Below are the code and all the weights of a small trained network. Each question names an input and a class and asks about switching units off, where a switched-off unit gives its printed mean instead of its output.

import numpy as np


def w(rows, s, z=0):
    codes = np.array(rows[::2]) - 128.0
    scale = np.full(codes.shape[1], s)
    scale[-1] = z or s
    return codes * scale


def norm(h):
    return h / np.sqrt((h * h).mean(-1, keepdims=True) + 1e-5)


def f(y):
    return y / 2 * (1 + np.tanh(0.7978845608 * (y + 0.044715 * y**3)))


def log_softmax(a):
    a = a - a.max(-1, keepdims=True)
    return a - np.log(np.exp(a).sum(-1, keepdims=True))


def net(x, mask):
    res = np.array(x, float).reshape(1, 4) / 4 @ E
    u = 0
    for l in range(2):
        y = f(norm(res) @ A[l][:, :-1].T + A[l][:, -1])
        res = res + np.where(mask[u : u + 15], y, B[l][:, -1]) @ B[l][:, :-1]
        u += 15
    return log_softmax(norm(res)[-1] @ U[:, :-1].T + U[:, -1])


A, B = {}, {}
E = w([
[65,195,71,4,69],'x0',
[63,253,69,220,171],'x1',
[108,26,165,88,183],'x2',
[41,104,188,185,73],'x3',
],0.0038)
A[0] = w([
[216,171,125,95,79,3],'L0N1',
[103,105,153,103,100,119],'L0N2',
[146,97,92,89,96,48],'L0N3',
[157,204,103,137,124,137],'L0N4',
[160,108,123,11,164,12],'L0N5',
[117,122,143,147,178,101],'L0N6',
[75,93,157,159,104,37],'L0N7',
[153,77,95,152,144,56],'L0N8',
[82,101,155,124,135,97],'L0N9',
[153,169,118,97,91,86],'L0N10',
[108,175,101,94,126,11],'L0N11',
[131,106,116,72,144,72],'L0N12',
[168,70,130,123,188,72],'L0N13',
[156,142,146,163,144,147],'L0N14',
[120,116,107,125,160,127],'L0N15',
],0.011,0.004)
B[0] = w([
[162,65,115,152,31,158],'L0N1',
[166,109,117,213,139,177],'L0N2',
[139,77,130,138,153,151],'L0N3',
[156,200,107,184,46,233],'L0N4',
[77,1,46,111,123,253],'L0N5',
[197,128,120,112,116,153],'L0N6',
[81,60,182,169,50,166],'L0N7',
[114,146,185,123,148,136],'L0N8',
[142,106,129,197,79,160],'L0N9',
[144,121,155,96,73,160],'L0N10',
[96,142,175,120,150,149],'L0N11',
[109,113,79,150,171,168],'L0N12',
[169,152,123,146,166,215],'L0N13',
[147,133,121,156,177,181],'L0N14',
[144,112,115,156,87,139],'L0N15',
],0.0068,0.0034)
A[1] = w([
[105,177,88,146,163,141],'L1N1',
[4,94,138,19,108,67],'L1N2',
[97,47,132,50,166,36],'L1N3',
[156,105,166,143,106,148],'L1N4',
[69,133,187,118,78,164],'L1N5',
[33,212,148,28,94,3],'L1N6',
[72,51,144,143,113,90],'L1N7',
[142,60,165,106,122,120],'L1N8',
[83,112,208,128,99,57],'L1N9',
[175,124,199,96,207,35],'L1N10',
[108,226,120,136,127,90],'L1N11',
[107,106,153,103,124,104],'L1N12',
[130,109,121,140,128,105],'L1N13',
[105,57,94,34,149,42],'L1N14',
[172,74,193,83,143,106],'L1N15',
],0.011,0.0043)
B[1] = w([
[115,148,144,108,118,190],'L1N1',
[189,147,137,159,168,208],'L1N2',
[109,128,77,116,113,222],'L1N3',
[113,126,119,92,147,196],'L1N4',
[119,95,167,118,151,211],'L1N5',
[6,125,118,39,43,188],'L1N6',
[91,125,124,133,126,252],'L1N7',
[131,158,130,115,138,231],'L1N8',
[125,117,150,155,129,159],'L1N9',
[211,105,141,158,172,158],'L1N10',
[123,165,114,128,165,237],'L1N11',
[124,148,129,156,151,127],'L1N12',
[117,128,119,126,133,139],'L1N13',
[95,108,76,76,166,237],'L1N14',
[131,151,120,129,160,202],'L1N15',
],0.013,0.0039)
U = w([
[43,187,119,73,65,131],'0',
[209,120,100,126,23,113],'1',
[152,86,154,75,71,14],'2',
[118,66,46,78,162,218],'3',
[219,105,144,165,209,176],'4',
[160,250,111,187,138,122],'5',
[156,101,159,130,92,3],'6',
[71,71,211,185,134,176],'7',
],0.019,0.0058)

Each question gives the input, the list of numbers given to net, and the class t.
The units are the neurons (one row each of A and B). Each row of codes is followed by its name. A weight is (code - 128) times the scale printed after its matrix; where a second scale follows, it is the last column's (A, B and U).
mask holds one flag per neuron, layer by layer. A switched-off neuron (its flag False) gives its mean, the last column of its row in B, instead of its output. The means were averaged over made-up inputs and are rounded, as every weight is.
A unit's drop is (log p(t) with every unit on - log p(t) with that unit switched off) / (log p(t) with every unit on - log p(t) with every unit switched off).
The circuit of an input: a set's keep is (log p(t) with only the set's units on - log p(t) with every unit switched off) / (log p(t) with every unit on - log p(t) with every unit switched off). Starting from the 12 units with the biggest drops (on a tie, the unit counted first), units are removed one at a time, each time the one whose removal leaves the highest keep (on an exact tie, the one counted first), for as long as the keep stays at least 0.8.
units of the circuit, in order: the units of the circuit, biggest drop first
unit that matters most: the unit with the biggest drop
k most important neurons: the k neurons with the biggest drops, biggest first
k most important neurons of layer l: the k neurons of layer l with the biggest drops, biggest first
drop of u: that unit's drop, to one decimal
input [-5,-7,-1,-4], class 4: units of the circuit, in order : L1N6
input [3,3,-6,-8], class 1: units of the circuit, in order : L0N1, L0N10
input [6,6,7,5], class 7: 2 most important neurons of layer 0 : L0N9, L0N7
input [-8,4,7,4], class 4: 2 most important neurons : L0N6, L0N5
input [-3,-6,4,3], class 4: 2 most important neurons of layer 0 : L0N13, L0N5
input [-3,8,7,-1], class 5: 2 most important neurons of layer 0 : L0N5, L0N3
input [-2,-2,0,2], class 7: 2 most important neurons of layer 0 : L0N7, L0N9
input [-3,2,6,-6], class 4: 2 most important neurons : L0N13, L1N10
input [-4,1,6,-7], class 4: 2 most important neurons : L0N13, L1N10
input [1,3,8,1], class 7: 2 most important neurons : L0N9, L1N14
input [2,6,6,2], class 7: 3 most important neurons of layer 0 : L0N9, L0N4, L0N7
input [1,0,-3,-6], class 1: 2 most important neurons of layer 0 : L0N4, L0N1
input [1,-1,-3,-6], class 1: drop of L0N4 : 0.5
input [4,8,4,-3], class 0: unit that matters most : L1N6
